X =
[[138 115 126 113 132 137 109 103]
 [140 122 127 121 140 144 106 120]
 [134 114 122 115 131 133 117 100]]
Rows and columns are counted from 1.
(1, 1): 138
(2, 1): 140
(2, 6): 144
(2, 3): 127
(2, 4): 121
(3, 8): 100
(3, 3): 122
(3, 2): 114
(3, 5): 131

x =
[[110 130 134 125 117 129 120]
 [129 131 140 125 121 111 116]
 [137 125 120 131 136 135 127]
 [107 128 127 134 128 140 126]
 [129 128 129 117 114 128 119]
 [139 127 124 130 127 134 132]
 [109 124 116 134 128 135 128]
 [127 128 129 130 136 131 128]
 [138 124 117 128 121 137 126]
 [121 131 137 126 109 122 127]
 [137 126 121 126 138 135 136]
 [136 129 133 131 119 112 125]
 [129 129 132 124 134 121 129]
 [122 125 119 126 127 115 115]]
Indices start at 1.
(1, 1) -> 110
(14, 7) -> 115
(7, 2) -> 124
(9, 7) -> 126
(10, 1) -> 121
(2, 3) -> 140
(7, 1) -> 109
(3, 5) -> 136
(8, 1) -> 127
(1, 6) -> 129
(4, 7) -> 126
(3, 1) -> 137
(6, 4) -> 130
(12, 7) -> 125
(9, 4) -> 128
(11, 1) -> 137
(8, 5) -> 136
(3, 4) -> 131
(10, 3) -> 137
(2, 7) -> 116
(3, 2) -> 125
(7, 3) -> 116
(11, 6) -> 135
(11, 3) -> 121
(14, 1) -> 122
(10, 5) -> 109
(13, 7) -> 129
(12, 5) -> 119
(11, 2) -> 126
(9, 6) -> 137
(9, 2) -> 124
(9, 3) -> 117
(12, 1) -> 136
(12, 3) -> 133

W =
[[121 107 124 133 125 136 139 146 132 139 131]
 [124 120 128 130 126 135 136 131 124 129 134]
 [139 134 129 138 123 134 142 114 134 123 127]
 [129 128 128 128 128 128 128 128 128 128 129]
 [128 128 127 128 127 129 128 128 128 129 128]
 [128 128 128 127 127 128 128 127 129 128 127]
 [128 128 128 127 128 128 128 127 128 128 128]
 [123 128 128 127 128 128 127 128 127 129 127]
 [127 129 128 127 127 128 129 128 127 129 127]]
Indices start at 1.
row 1 col 1	121
row 5 col 5	127
row 7 col 4	127
row 4 col 9	128
row 3 col 3	129
row 2 col 2	120
row 6 col 3	128
row 5 col 11	128
row 9 col 9	127
row 2 col 5	126
row 7 col 8	127
row 6 col 5	127
row 9 col 7	129
row 7 col 11	128
row 1 col 4	133
row 4 col 1	129
row 1 col 9	132
row 9 col 1	127
row 1 col 11	131
row 7 col 6	128
row 8 col 4	127
row 4 col 3	128
row 8 col 9	127
row 6 col 4	127
row 8 col 2	128
row 9 col 2	129
row 1 col 7	139
row 3 col 1	139

a =
[[119 119 119 127 128]
 [140 135 121 138 130]
 [128 118 123 126 137]
 [143 134 125 124 128]
 [148 138 123 128 128]
 [128 115 157 142 124]
 [136 128 116 144 125]
 [129 128 124 117 137]
 [132 127 122 122 123]
 [125 131 129 130 128]
 [121 134 128 120 120]
 [127 121 128 139 128]]
Rows and columns are counted from 1.
row 1 col 1 = 119
row 2 col 2 = 135
row 7 col 5 = 125
row 8 col 4 = 117
row 5 col 5 = 128
row 9 col 1 = 132
row 3 col 3 = 123
row 2 col 4 = 138
row 12 col 4 = 139
row 12 col 2 = 121
row 8 col 5 = 137
row 7 col 2 = 128
row 2 col 3 = 121
row 5 col 1 = 148
row 6 col 2 = 115
row 2 col 1 = 140
row 12 col 1 = 127
row 3 col 5 = 137

M =
[[124 128 127 157 134 151 128 142 128 128 125]
 [127 127 129 132 133 133 128 133 127 128 123]
 [125 129 128 156 130 119 127 127 128 124 113]
 [130 126 129 116 131 114 129 125 128 128 119]
 [123 128 128 155 135 155 128 144 128 128 126]
 [130 126 129 112 131 112 129 125 128 128 119]
 [126 128 127 147 131 137 128 136 128 130 124]
 [125 129 128 156 130 120 127 128 128 124 114]
 [129 126 129 117 131 117 129 126 128 127 119]
 [124 128 127 156 134 149 128 141 128 128 125]]
Rows and columns are counted from 1.
row 1 col 1 = 124
row 7 col 2 = 128
row 9 col 10 = 127
row 9 col 9 = 128
row 3 col 5 = 130
row 5 col 10 = 128
row 6 col 5 = 131
row 5 col 7 = 128
row 2 col 5 = 133
row 5 col 9 = 128
row 6 col 1 = 130
row 10 col 6 = 149
row 1 col 8 = 142
row 6 col 11 = 119
row 6 col 4 = 112
row 10 col 2 = 128
row 7 col 9 = 128
row 4 col 8 = 125
row 2 col 2 = 127
row 3 col 2 = 129
row 4 col 7 = 129
row 2 col 11 = 123
row 8 col 10 = 124
row 9 col 7 = 129
row 5 col 1 = 123
row 4 col 3 = 129
row 4 col 6 = 114
row 3 col 10 = 124
row 10 col 8 = 141
row 7 col 5 = 131
row 2 col 4 = 132
row 9 col 2 = 126

B =
[[121 129 118 128 130 128]
 [106 127 125 129 127 128]]
Indices start at 1.
(1, 1): 121
(2, 2): 127
(1, 6): 128
(1, 4): 128

m =
[[134 116 127 157 119 104 127 120 107]
 [134 119 128 153 121 108 131 119 111]
 [134 117 127 156 120 105 128 120 108]
 [134 121 128 148 122 111 132 119 113]
 [134 119 128 151 122 109 132 119 112]
 [134 117 127 155 120 106 129 119 109]
 [134 118 127 154 121 107 130 119 110]
 [134 120 128 150 122 110 132 119 113]]
Rows and columns are counted from 1.
(1, 1) = 134
(7, 2) = 118
(7, 7) = 130
(2, 4) = 153
(6, 8) = 119
(4, 6) = 111
(1, 8) = 120
(4, 7) = 132
(2, 8) = 119
(7, 8) = 119
(7, 5) = 121
(7, 4) = 154
(3, 3) = 127
(4, 1) = 134
(7, 9) = 110
(8, 2) = 120
(6, 4) = 155
(6, 5) = 120
(1, 3) = 127
(8, 9) = 113
(2, 6) = 108

A =
array([[129, 101, 128, 128, 128, 121, 128, 127, 128, 127, 127, 128, 131],
       [125, 141, 128, 140, 130, 122, 128, 128, 127, 127, 129, 127, 125],
       [129, 106, 128, 146, 135, 126, 128, 128, 128, 128, 127, 127, 139],
       [130, 134, 128, 137, 135, 148, 128, 127, 128, 126, 128, 128, 148]])
Indices start at 1.
(1, 1)	129
(3, 4)	146
(2, 12)	127
(2, 2)	141
(1, 12)	128
(3, 10)	128
(3, 1)	129
(3, 6)	126
(1, 8)	127
(4, 1)	130
(4, 4)	137
(1, 11)	127
(1, 3)	128
(2, 11)	129
(3, 11)	127
(4, 8)	127
(3, 9)	128
(3, 7)	128
(4, 5)	135
(3, 2)	106
(4, 12)	128
(4, 9)	128
(4, 7)	128
(4, 13)	148
(1, 2)	101
(3, 13)	139
